Here is a tiny trained network, its code and every weight. The questions are about switching its units off for an input and a target symbol, where a switched-off unit gives its printed mean instead of its output.

import numpy as np


def w(rows, s, z=0):
    codes = np.array(rows[::2]) - 128.0
    scale = np.full(codes.shape[1], s)
    scale[-1] = z or s
    return codes * scale


def norm(h):
    return h / np.sqrt((h * h).mean(-1, keepdims=True) + 1e-5)


def f(y):
    return np.maximum(y, 0)


def softmax(a):
    e = np.exp(a - a.max(-1, keepdims=True))
    return e / e.sum(-1, keepdims=True)


def log_softmax(a):
    a = a - a.max(-1, keepdims=True)
    return a - np.log(np.exp(a).sum(-1, keepdims=True))


def net(x, mask):
    ids = ['αβδεηθλμξπτφψω'.index(c) for c in x.split()]
    T = len(ids)
    res = E[ids] + P[:T]
    u = 0
    for l in range(3):
        q, k, v = (norm(res) @ M[l].T for M in (Q, K, V))
        z = softmax(np.where(np.tri(T) > 0, q @ k.T / 3**0.5, -1e9)) @ v
        res = res + np.where(mask[u], z, O[l][:, -1]) @ O[l][:, :-1]
        u += 1
        y = f(norm(res) @ A[l][:, :-1].T + A[l][:, -1])
        res = res + np.where(mask[u : u + 4], y, B[l][:, -1]) @ B[l][:, :-1]
        u += 4
    return log_softmax(norm(res)[-1] @ U[:, :-1].T + U[:, -1])


Q, K, V, O, A, B = {}, {}, {}, {}, {}, {}
E = w([
[114,98,51,168],'α',
[161,127,121,230],'β',
[105,121,148,166],'δ',
[127,164,149,153],'ε',
[101,136,129,177],'η',
[90,163,87,235],'θ',
[182,185,128,129],'λ',
[158,77,216,141],'μ',
[162,108,129,137],'ξ',
[121,132,128,164],'π',
[165,205,122,55],'τ',
[191,120,114,137],'φ',
[190,125,132,156],'ψ',
[84,1,124,129],'ω',
],0.009)
P = w([
[56,131,156,2],'0',
[114,184,80,129],'1',
[119,165,85,143],'2',
[122,155,88,140],'3',
[123,144,90,154],'4',
[124,140,88,162],'5',
[128,127,86,159],'6',
[131,135,84,166],'7',
[138,117,92,166],'8',
],0.0058)
Q[0] = w([
[139,93,129,205],'0.h0',
[163,128,157,1],'0.h0',
[167,189,178,107],'0.h0',
],0.0079)
K[0] = w([
[130,52,201,171],'0.h0',
[124,152,54,109],'0.h0',
[170,254,127,150],'0.h0',
],0.0089)
V[0] = w([
[193,3,145,100],'0.h0',
[132,95,57,177],'0.h0',
[143,106,198,213],'0.h0',
],0.0049)
O[0] = w([
[138,148,253,223,55],'0.h0',
[31,170,62,128,151],'0.h0',
[190,164,220,35,254],'0.h0',
],0.0047,0.00076)
A[0] = w([
[194,114,213,58,246],'0.n0',
[178,4,17,104,144],'0.n1',
[185,131,228,174,7],'0.n2',
[83,92,97,85,47],'0.n3',
],0.0047,0.0016)
B[0] = w([
[100,204,82,126,212],'0.n0',
[211,225,137,224,252],'0.n1',
[154,217,96,213,205],'0.n2',
[150,83,3,131,150],'0.n3',
],0.0047,0.0025)
Q[1] = w([
[36,97,52,186],'1.h0',
[123,230,48,244],'1.h0',
[164,200,100,253],'1.h0',
],0.0058)
K[1] = w([
[105,87,91,40],'1.h0',
[99,92,248,14],'1.h0',
[139,27,254,79],'1.h0',
],0.0052)
V[1] = w([
[84,96,6,29],'1.h0',
[171,220,133,135],'1.h0',
[252,161,76,177],'1.h0',
],0.0037)
O[1] = w([
[251,107,153,79,129],'1.h0',
[84,254,156,53,248],'1.h0',
[130,215,87,187,204],'1.h0',
],0.0054,0.0013)
A[1] = w([
[156,199,12,13,10],'1.n0',
[149,187,59,34,9],'1.n1',
[2,5,156,140,3],'1.n2',
[197,134,79,184,132],'1.n3',
],0.0047,0.0032)
B[1] = w([
[134,42,223,226,194],'1.n0',
[123,87,255,195,160],'1.n1',
[133,143,132,239,141],'1.n2',
[93,174,167,84,252],'1.n3',
],0.0056,0.0034)
Q[2] = w([
[149,187,174,233],'2.h0',
[151,118,100,48],'2.h0',
[82,181,138,253],'2.h0',
],0.0077)
K[2] = w([
[110,16,100,95],'2.h0',
[163,156,146,204],'2.h0',
[160,2,152,37],'2.h0',
],0.007)
V[2] = w([
[159,19,98,201],'2.h0',
[42,165,98,166],'2.h0',
[155,130,2,60],'2.h0',
],0.008)
O[2] = w([
[125,111,99,254,245],'2.h0',
[66,80,112,96,145],'2.h0',
[180,162,57,75,5],'2.h0',
],0.0082,0.0024)
A[2] = w([
[253,83,125,139,80],'2.n0',
[144,154,114,181,124],'2.n1',
[160,124,180,190,104],'2.n2',
[165,85,20,130,252],'2.n3',
],0.006,0.003)
B[2] = w([
[100,49,186,59,183],'2.n0',
[110,149,128,98,237],'2.n1',
[186,76,79,116,235],'2.n2',
[82,121,122,3,252],'2.n3',
],0.0076,0.0032)
U = w([
[110,121,10,103,28],'α',
[107,148,119,106,99],'β',
[103,66,177,105,206],'δ',
[146,61,133,150,105],'ε',
[90,85,127,85,131],'η',
[84,143,87,125,199],'θ',
[194,125,172,127,54],'λ',
[130,197,168,160,252],'μ',
[186,151,96,92,90],'ξ',
[192,75,113,116,160],'π',
[156,120,201,121,27],'τ',
[192,160,105,100,92],'φ',
[190,176,168,109,66],'ψ',
[116,82,86,202,178],'ω',
],0.014,0.0036)

Each question gives the input, a string of symbols that net reads in full, and the target symbol t.
The units are the heads (3 rows each of Q, K, V and O) and the neurons (one row each of A and B). Each row of codes is followed by its name. A weight is (code - 128) times the scale printed after its matrix; where a second scale follows, it is the last column's (O, A, B and U).
mask holds one flag per unit, layer by layer, with each layer's heads first. A switched-off unit (its flag False) gives its mean, the last column of its rows in O or B, instead of its output. The means were averaged over made-up inputs and are rounded, as every weight is.
A unit's drop is (log p(t) with every unit on - log p(t) with that unit switched off) / (log p(t) with every unit on - log p(t) with every unit switched off).
The circuit of an input: a set's keep is (log p(t) with only the set's units on - log p(t) with every unit switched off) / (log p(t) with every unit on - log p(t) with every unit switched off). Starting from the 12 units with the biggest drops (on a tie, the unit counted first), units are removed one at a time, each time the one whose removal leaves the highest keep (on an exact tie, the one counted first), for as long as the keep stays at least 0.8.
units of the circuit, in order: the units of the circuit, biggest drop first
k most important neurons: the k neurons with the biggest drops, biggest first
top k neurons in layer l: the k neurons of layer l with the biggest drops, biggest first
drop of u: that unit's drop, to one decimal
input θ λ η φ ω π ψ, target ω: units of the circuit, in order => (2.h0)
input ξ ω θ μ θ δ μ, target μ: units of the circuit, in order => (0.n0, 1.h0)
input α ε τ η, target α: units of the circuit, in order => (0.h0, 2.h0)
input α π τ δ φ θ ξ ε α, target α: units of the circuit, in order => (2.n3, 1.h0)
input α π μ β ψ α δ τ, target α: units of the circuit, in order => (0.h0, 2.h0, 1.h0)
input φ π δ δ λ μ θ μ β, target μ: units of the circuit, in order => (1.h0, 0.h0)
input μ ψ τ, target δ: units of the circuit, in order => (2.h0, 0.h0, 1.n0, 1.h0)
input δ ψ π ξ λ α, target π: 2 most important neurons => (0.n1, 2.n0)
input α β φ τ θ ω ω φ, target α: 3 most important neurons => (2.n3, 1.n2, 1.n1)
input θ β μ, target ω: 2 most important neurons => (1.n0, 1.n1)
input θ ψ δ φ ε, target ω: 3 most important neurons => (1.n0, 1.n1, 0.n3)
input θ φ φ, target ω: 3 most important neurons => (1.n0, 1.n1, 0.n2)
input θ φ δ, target ω: 3 most important neurons => (1.n0, 1.n1, 0.n3)
input β β λ ψ θ π μ μ ξ, target μ: 2 most important neurons => (0.n2, 1.n0)
input τ ψ φ φ φ φ λ λ μ, target μ: most important neuron => (1.n0)
input λ α τ α θ δ δ μ α, target μ: 2 most important neurons => (0.n1, 1.n0)
input θ η ω, target ω: drop of 2.h0 => 0.5
input α η φ φ δ ξ, target α: drop of 0.h0 => 0.8
input ω δ β δ τ, target ω: drop of 0.h0 => 0.2
input α β ψ ψ, target α: drop of 2.h0 => 0.7
input μ θ τ, target δ: top neuron in layer 0 => (0.n0)
